Here is a tiny trained network, its code and every weight. The questions are about switching its units off for an input and a target symbol, where a switched-off unit gives its printed mean instead of its output.

import numpy as np


def w(rows, s, z=0):
    codes = np.array(rows[::2]) - 128.0
    scale = np.full(codes.shape[1], s)
    scale[-1] = z or s
    return codes * scale


def norm(h):
    return h / np.sqrt((h * h).mean(-1, keepdims=True) + 1e-5)


def f(y):
    return np.maximum(y, 0)


def softmax(a):
    e = np.exp(a - a.max(-1, keepdims=True))
    return e / e.sum(-1, keepdims=True)


def log_softmax(a):
    a = a - a.max(-1, keepdims=True)
    return a - np.log(np.exp(a).sum(-1, keepdims=True))


def net(x, mask):
    ids = ['δζηλτφψ'.index(c) for c in x.split()]
    T = len(ids)
    res = E[ids] + P[:T]
    u = 0
    for l in range(2):
        q, k, v = (norm(res) @ M[l].T for M in (Q, K, V))
        z = softmax(np.where(np.tri(T) > 0, q @ k.T / 3**0.5, -1e9)) @ v
        res = res + np.where(mask[u], z, O[l][:, -1]) @ O[l][:, :-1]
        u += 1
        y = f(norm(res) @ A[l][:, :-1].T + A[l][:, -1])
        res = res + np.where(mask[u : u + 8], y, B[l][:, -1]) @ B[l][:, :-1]
        u += 8
    return log_softmax(norm(res)[-1] @ U[:, :-1].T + U[:, -1])


Q, K, V, O, A, B = {}, {}, {}, {}, {}, {}
E = w([
[102,112,145,150],'δ',
[107,123,153,122],'ζ',
[126,82,132,131],'η',
[118,1,146,187],'λ',
[153,180,130,128],'τ',
[117,169,210,114],'φ',
[135,121,139,94],'ψ',
],0.0096)
P = w([
[84,201,193,159],'0',
[124,193,182,142],'1',
[141,171,175,140],'2',
[140,152,158,140],'3',
[136,122,152,128],'4',
[131,99,146,120],'5',
[127,74,139,110],'6',
[133,57,133,107],'7',
[141,34,132,100],'8',
[144,21,131,105],'9',
[144,3,128,97],'10',
[144,4,123,107],'11',
[134,10,124,121],'12',
],0.0016)
Q[0] = w([
[114,169,2,109],'L0H0',
[132,167,69,148],'L0H0',
[141,137,14,127],'L0H0',
],0.0072)
K[0] = w([
[58,188,103,254],'L0H0',
[116,197,41,232],'L0H0',
[38,155,119,244],'L0H0',
],0.0048)
V[0] = w([
[252,171,85,234],'L0H0',
[97,205,183,253],'L0H0',
[110,171,137,130],'L0H0',
],0.0028)
O[0] = w([
[152,2,177,144,2],'L0H0',
[122,108,223,137,92],'L0H0',
[103,133,241,132,91],'L0H0',
],0.0039,0.0017)
A[0] = w([
[167,173,103,34,127],'L0N0',
[164,58,124,91,133],'L0N1',
[243,161,198,208,143],'L0N2',
[144,94,215,136,54],'L0N3',
[100,74,127,102,125],'L0N4',
[252,133,147,219,252],'L0N5',
[26,153,105,191,185],'L0N6',
[122,171,215,168,216],'L0N7',
],0.0035,0.0023)
B[0] = w([
[125,109,97,240,192],'L0N0',
[180,253,148,165,231],'L0N1',
[32,121,57,64,209],'L0N2',
[4,128,223,125,147],'L0N3',
[105,196,69,216,222],'L0N4',
[24,77,100,86,252],'L0N5',
[213,97,103,194,214],'L0N6',
[125,59,74,69,251],'L0N7',
],0.0029,0.0021)
Q[1] = w([
[198,217,253,109],'L1H0',
[96,165,56,151],'L1H0',
[82,46,8,135],'L1H0',
],0.0074)
K[1] = w([
[71,173,255,165],'L1H0',
[209,184,21,22],'L1H0',
[204,93,30,110],'L1H0',
],0.0068)
V[1] = w([
[4,101,182,212],'L1H0',
[149,86,219,118],'L1H0',
[137,55,104,143],'L1H0',
],0.003)
O[1] = w([
[9,185,40,201,205],'L1H0',
[199,182,30,247,8],'L1H0',
[51,250,165,95,186],'L1H0',
],0.0022,0.0014)
A[1] = w([
[100,142,108,163,148],'L1N0',
[159,93,91,72,189],'L1N1',
[199,106,109,185,81],'L1N2',
[81,58,222,163,119],'L1N3',
[83,161,127,54,134],'L1N4',
[92,71,118,120,62],'L1N5',
[64,114,207,97,98],'L1N6',
[161,253,130,122,3],'L1N7',
],0.0045,0.0016)
B[1] = w([
[217,142,129,107,209],'L1N0',
[160,180,138,168,222],'L1N1',
[171,109,177,181,148],'L1N2',
[69,235,120,72,253],'L1N3',
[147,93,160,183,243],'L1N4',
[157,97,118,79,216],'L1N5',
[192,160,86,152,199],'L1N6',
[80,16,253,123,150],'L1N7',
],0.0041,0.0022)
U = w([
[101,172,242,201,235],'δ',
[155,204,123,152,138],'ζ',
[186,138,2,180,183],'η',
[128,6,52,119,4],'λ',
[49,131,124,83,134],'τ',
[66,134,194,46,72],'φ',
[250,73,248,123,87],'ψ',
],0.0075,0.0027)

Each question gives the input, a string of symbols that net reads in full, and the target symbol t.
The units are the heads (3 rows each of Q, K, V and O) and the neurons (one row each of A and B). Each row of codes is followed by its name. A weight is (code - 128) times the scale printed after its matrix; where a second scale follows, it is the last column's (O, A, B and U).
mask holds one flag per unit, layer by layer, with each layer's heads first. A switched-off unit (its flag False) gives its mean, the last column of its rows in O or B, instead of its output. The means were averaged over made-up inputs and are rounded, as every weight is.
A unit's drop is (log p(t) with every unit on - log p(t) with that unit switched off) / (log p(t) with every unit on - log p(t) with every unit switched off).
The circuit of an input: a set's keep is (log p(t) with only the set's units on - log p(t) with every unit switched off) / (log p(t) with every unit on - log p(t) with every unit switched off). Starting from the 12 units with the biggest drops (on a tie, the unit counted first), units are removed one at a time, each time the one whose removal leaves the highest keep (on an exact tie, the one counted first), for as long as the keep stays at least 0.8.
circuit, biggest first: the units of the circuit, biggest drop first
k most important neurons: the k neurons with the biggest drops, biggest first
k most important neurons of layer l: the k neurons of layer l with the biggest drops, biggest first
drop of u: that unit's drop, to one decimal
input η η η η τ, target φ: circuit, biggest first => [L1N7; L0N2; L0N5; L0H0]
input η η η δ τ τ τ δ η δ τ, target τ: 4 most important neurons => [L0N2; L0N5; L0N6; L1N0]
input ψ τ η, target δ: circuit, biggest first => [L0N7; L0N2]
input η η τ τ ζ η η η ζ, target η: 2 most important neurons of layer 0 => [L0N6; L0N5]
input τ ζ η ψ ζ ζ τ λ η τ τ η, target τ: 4 most important neurons of layer 1 => [L1N3; L1N0; L1N4; L1N6]
input τ λ λ η λ τ ψ, target ψ: 2 most important neurons => [L1N7; L1N3]
input η ψ η δ τ ψ, target ψ: circuit, biggest first => [L1N3; L1N4]
input ζ η η δ η ζ η η η η δ τ, target φ: circuit, biggest first => [L1N7; L0N5]
input η δ φ η η η η η ψ δ τ, target ψ: circuit, biggest first => [L1N7]
input η δ ζ η δ, target η: 2 most important neurons of layer 1 => [L1N0; L1N7]
input η ψ η ζ τ ψ η δ η φ η δ δ, target η: circuit, biggest first => [L0N6; L0H0]
input η λ τ η ζ ζ, target ζ: 3 most important neurons => [L1N6; L0N5; L0N2]
input τ η η φ δ ψ δ, target ψ: 3 most important neurons => [L1N2; L0N5; L0N6]
input τ η η ψ η η η, target η: 2 most important neurons => [L1N1; L0N5]
input ψ δ ζ τ η δ ψ δ, target ψ: 2 most important neurons => [L0N5; L1N2]
input η δ φ δ ζ η δ ψ η, target ψ: 3 most important neurons => [L0N5; L0N2; L0N1]
input τ τ τ τ, target τ: circuit, biggest first => [L0N5; L0H0; L0N2; L0N7]
input φ φ λ η τ ψ τ, target ψ: 3 most important neurons => [L1N3; L1N4; L0N0]
input ζ τ η ζ δ η τ η, target τ: 2 most important neurons of layer 1 => [L1N3; L1N6]
input ψ η τ η ζ, target ζ: 2 most important neurons of layer 0 => [L0N5; L0N6]
input ψ δ η τ η τ ψ τ φ τ τ, target λ: 3 most important neurons => [L0N2; L0N5; L1N3]
input λ η τ δ ζ η η η, target η: 4 most important neurons of layer 0 => [L0N1; L0N2; L0N5; L0N7]
input η τ η δ δ τ η η ζ, target η: 2 most important neurons of layer 1 => [L1N6; L1N3]
input δ τ η ψ, target δ: 2 most important neurons of layer 0 => [L0N7; L0N5]
input δ η ζ τ η η ζ ψ ψ φ ζ, target ψ: 2 most important neurons => [L0N5; L0N3]
input τ η η δ η δ τ τ τ ψ, target δ: drop of L0N1 => 0.3
input δ τ ζ η τ τ η ψ η η, target ψ: drop of L1N3 => -0.1
